Below are the code and all the weights of a small trained network. Each question names an input and a class and asks about switching units off, where a switched-off unit gives its printed mean instead of its output.

import numpy as np


def w(rows, s, z=0):
    codes = np.array(rows[::2]) - 128.0
    scale = np.full(codes.shape[1], s)
    scale[-1] = z or s
    return codes * scale


def f(y):
    return y / 2 * (1 + np.tanh(0.7978845608 * (y + 0.044715 * y**3)))


def log_softmax(a):
    a = a - a.max(-1, keepdims=True)
    return a - np.log(np.exp(a).sum(-1, keepdims=True))


def net(x, mask):
    res = np.array(x, float).reshape(1, 5) / 4 @ E
    y = f(res @ A[0][:, :-1].T + A[0][:, -1])
    res = res + np.where(mask, y, B[0][:, -1]) @ B[0][:, :-1]
    return log_softmax(res[-1] @ U[:, :-1].T + U[:, -1])


A, B = {}, {}
E = w([
[136,120,55,136,80,163,89,199],'x0',
[130,116,148,139,117,221,238,143],'x1',
[36,117,148,181,179,111,174,139],'x2',
[151,10,172,111,122,186,119,165],'x3',
[156,117,132,97,238,170,131,163],'x4',
],0.013)
A[0] = w([
[144,204,22,130,130,171,121,189,69],'N0',
[103,110,91,138,144,124,133,181,91],'N1',
[132,166,100,109,155,194,124,135,11],'N2',
[160,118,108,123,99,124,127,128,3],'N3',
[148,45,155,80,202,146,58,152,148],'N4',
[65,221,127,157,150,54,104,132,115],'N5',
[149,170,157,47,158,149,131,128,88],'N6',
[174,139,83,92,59,151,39,119,114],'N7',
[180,121,160,132,96,151,113,137,22],'N8',
[95,78,116,156,181,125,202,149,3],'N9',
[91,189,105,167,155,58,90,86,157],'N10',
[204,188,151,83,251,76,113,59,171],'N11',
[156,160,133,114,90,180,216,74,102],'N12',
],0.013,0.0048)
B[0] = w([
[146,48,194,176,203,190,86,105,197],'N0',
[101,164,149,114,111,177,79,69,152],'N1',
[114,146,130,170,108,152,147,109,150],'N2',
[145,142,129,142,173,59,145,187,140],'N3',
[132,74,159,187,175,227,31,152,235],'N4',
[100,142,107,65,113,89,189,143,247],'N5',
[92,114,134,173,111,103,158,153,164],'N6',
[186,169,82,45,60,103,138,147,246],'N7',
[128,151,83,108,142,88,157,124,156],'N8',
[86,170,105,148,78,122,174,99,198],'N9',
[89,176,90,80,93,59,163,118,249],'N10',
[6,182,142,139,128,107,242,65,251],'N11',
[31,108,161,153,187,146,113,86,214],'N12',
],0.011,0.015)
U = w([
[183,49,126,141,113,150,12,208,3],'0',
[97,86,116,96,90,67,151,153,133],'1',
[68,43,203,222,139,177,99,140,242],'2',
],0.011,0.0051)

Each question gives the input, the list of numbers given to net, and the class t.
The units are the neurons (one row each of A and B). Each row of codes is followed by its name. A weight is (code - 128) times the scale printed after its matrix; where a second scale follows, it is the last column's (A, B and U).
mask holds one flag per neuron, in row order. A switched-off neuron (its flag False) gives its mean, the last column of its row in B, instead of its output. The means were averaged over made-up inputs and are rounded, as every weight is.
A unit's drop is (log p(t) with every unit on - log p(t) with that unit switched off) / (log p(t) with every unit on - log p(t) with every unit switched off).
The circuit of an input: a set's keep is (log p(t) with only the set's units on - log p(t) with every unit switched off) / (log p(t) with every unit on - log p(t) with every unit switched off). Starting from the 12 units with the biggest drops (on a tie, the unit counted first), units are removed one at a time, each time the one whose removal leaves the highest keep (on an exact tie, the one counted first), for as long as the keep stays at least 0.8.
units of the circuit, in order: the units of the circuit, biggest drop first
most important unit: the unit with the biggest drop
k most important neurons: the k neurons with the biggest drops, biggest first
drop when u is switched off: that unit's drop, to one decimal
input [8,8,-8,6,0], class 0: most important unit : N7
input [2,4,5,-1,0], class 2: 2 most important neurons : N7; N10
input [7,0,-6,-5,-3], class 0: units of the circuit, in order : N0; N11
input [5,5,-3,-8,-4], class 2: 2 most important neurons : N0; N12
input [7,-5,-4,0,-3], class 0: 2 most important neurons : N11; N0
input [3,1,3,2,-3], class 2: 2 most important neurons : N7; N10
input [6,1,-1,1,5], class 0: 3 most important neurons : N11; N12; N9
input [5,4,-7,1,-4], class 0: 4 most important neurons : N11; N0; N10; N5
input [8,-1,0,-5,3], class 0: 2 most important neurons : N0; N11
input [5,2,3,1,-6], class 2: drop when N5 is switched off : 0.4
input [2,-8,-1,5,4], class 0: drop when N7 is switched off : 0.1
input [-7,6,-7,-2,-6], class 2: drop when N12 is switched off : 0.3
